Below is a small trained network, with its code and all its weights. Each question gives an input and a class and asks what happens when units are switched off, that is, made to give their printed mean instead of their output.

import numpy as np


def w(rows, s, z=0):
    codes = np.array(rows[::2]) - 128.0
    scale = np.full(codes.shape[1], s)
    scale[-1] = z or s
    return codes * scale


def norm(h):
    return h / np.sqrt((h * h).mean(-1, keepdims=True) + 1e-5)


def f(y):
    return y / 2 * (1 + np.tanh(0.7978845608 * (y + 0.044715 * y**3)))


def log_softmax(a):
    a = a - a.max(-1, keepdims=True)
    return a - np.log(np.exp(a).sum(-1, keepdims=True))


def net(x, mask):
    res = np.array(x, float).reshape(1, 2) / 4 @ E
    u = 0
    for l in range(4):
        y = f(norm(res) @ A[l][:, :-1].T + A[l][:, -1])
        res = res + np.where(mask[u : u + 4], y, B[l][:, -1]) @ B[l][:, :-1]
        u += 4
    return log_softmax(norm(res)[-1] @ U[:, :-1].T + U[:, -1])


A, B = {}, {}
E = w([
[97,85,129,5,151],'x0',
[123,132,167,69,167],'x1',
],0.015)
A[0] = w([
[103,37,70,68,212,3],'L0N1',
[98,143,236,88,235,182],'L0N2',
[85,139,2,58,238,150],'L0N3',
[106,32,165,97,129,28],'L0N4',
],0.0065,0.00049)
B[0] = w([
[112,198,232,221,126,239],'L0N1',
[175,254,51,99,114,253],'L0N2',
[180,27,96,234,116,221],'L0N3',
[209,79,210,124,79,175],'L0N4',
],0.0084,0.0039)
A[1] = w([
[230,40,2,227,74,146],'L1N1',
[166,72,177,245,162,142],'L1N2',
[80,37,191,74,198,255],'L1N3',
[104,143,167,93,157,114],'L1N4',
],0.0072,0.0029)
B[1] = w([
[140,174,135,54,179,254],'L1N1',
[99,98,184,79,197,207],'L1N2',
[45,205,159,201,254,170],'L1N3',
[138,199,78,147,131,132],'L1N4',
],0.009,0.0077)
A[2] = w([
[254,78,135,89,99,244],'L2N1',
[145,151,151,174,78,10],'L2N2',
[160,176,114,19,107,228],'L2N3',
[126,39,202,126,123,137],'L2N4',
],0.0085,0.0012)
B[2] = w([
[238,189,48,142,199,140],'L2N1',
[97,77,184,16,153,138],'L2N2',
[193,183,67,198,8,254],'L2N3',
[212,210,36,155,46,148],'L2N4',
],0.011,0.0044)
A[3] = w([
[182,245,80,104,101,211],'L3N1',
[121,111,116,62,184,252],'L3N2',
[42,162,90,62,54,141],'L3N3',
[82,187,100,164,92,165],'L3N4',
],0.011,0.0038)
B[3] = w([
[213,94,37,126,138,251],'L3N1',
[125,145,82,194,128,147],'L3N2',
[149,156,119,173,150,129],'L3N3',
[84,137,7,138,160,166],'L3N4',
],0.012,0.013)
U = w([
[145,189,158,174,184,252],'0',
[204,182,69,144,109,249],'1',
[236,133,114,104,75,221],'2',
[128,105,184,60,11,4],'3',
[106,107,166,149,60,4],'4',
[66,46,138,64,118,4],'5',
[127,110,169,40,23,4],'6',
[56,124,171,88,36,4],'7',
],0.012,0.0041)

Each question gives the input, the list of numbers given to net, and the class t.
The units are the neurons (one row each of A and B). Each row of codes is followed by its name. A weight is (code - 128) times the scale printed after its matrix; where a second scale follows, it is the last column's (A, B and U).
mask holds one flag per neuron, layer by layer. A switched-off neuron (its flag False) gives its mean, the last column of its row in B, instead of its output. The means were averaged over made-up inputs and are rounded, as every weight is.
A unit's drop is (log p(t) with every unit on - log p(t) with that unit switched off) / (log p(t) with every unit on - log p(t) with every unit switched off).
The circuit of an input: a set's keep is (log p(t) with only the set's units on - log p(t) with every unit switched off) / (log p(t) with every unit on - log p(t) with every unit switched off). Starting from the 12 units with the biggest drops (on a tie, the unit counted first), units are removed one at a time, each time the one whose removal leaves the highest keep (on an exact tie, the one counted first), for as long as the keep stays at least 0.8.
circuit, biggest first: the units of the circuit, biggest drop first
most important unit: the unit with the biggest drop
top k neurons: the k neurons with the biggest drops, biggest first
top k neurons in layer l: the k neurons of layer l with the biggest drops, biggest first
drop of u: that unit's drop, to one decimal
input [5,4], class 0: top 4 neurons -> L1N3, L0N3, L0N1, L1N1
input [-6,2], class 0: circuit, biggest first -> L2N3, L0N2, L3N1
input [-5,3], class 0: most important unit -> L2N3
input [-6,-3], class 0: top 3 neurons -> L0N2, L2N3, L3N1
input [6,-1], class 0: top 2 neurons -> L1N3, L3N1
input [4,0], class 0: top 2 neurons -> L1N3, L2N3
input [-8,1], class 0: top 2 neurons -> L0N2, L2N3
input [-5,0], class 0: top 4 neurons -> L0N2, L2N3, L3N1, L0N4
input [6,-6], class 0: top 2 neurons in layer 0 -> L0N2, L0N1
input [7,-5], class 0: top 4 neurons -> L1N3, L3N1, L2N3, L0N1
input [6,2], class 0: top 3 neurons -> L1N3, L0N3, L3N1
input [-6,0], class 0: drop of L3N1 -> 0.6
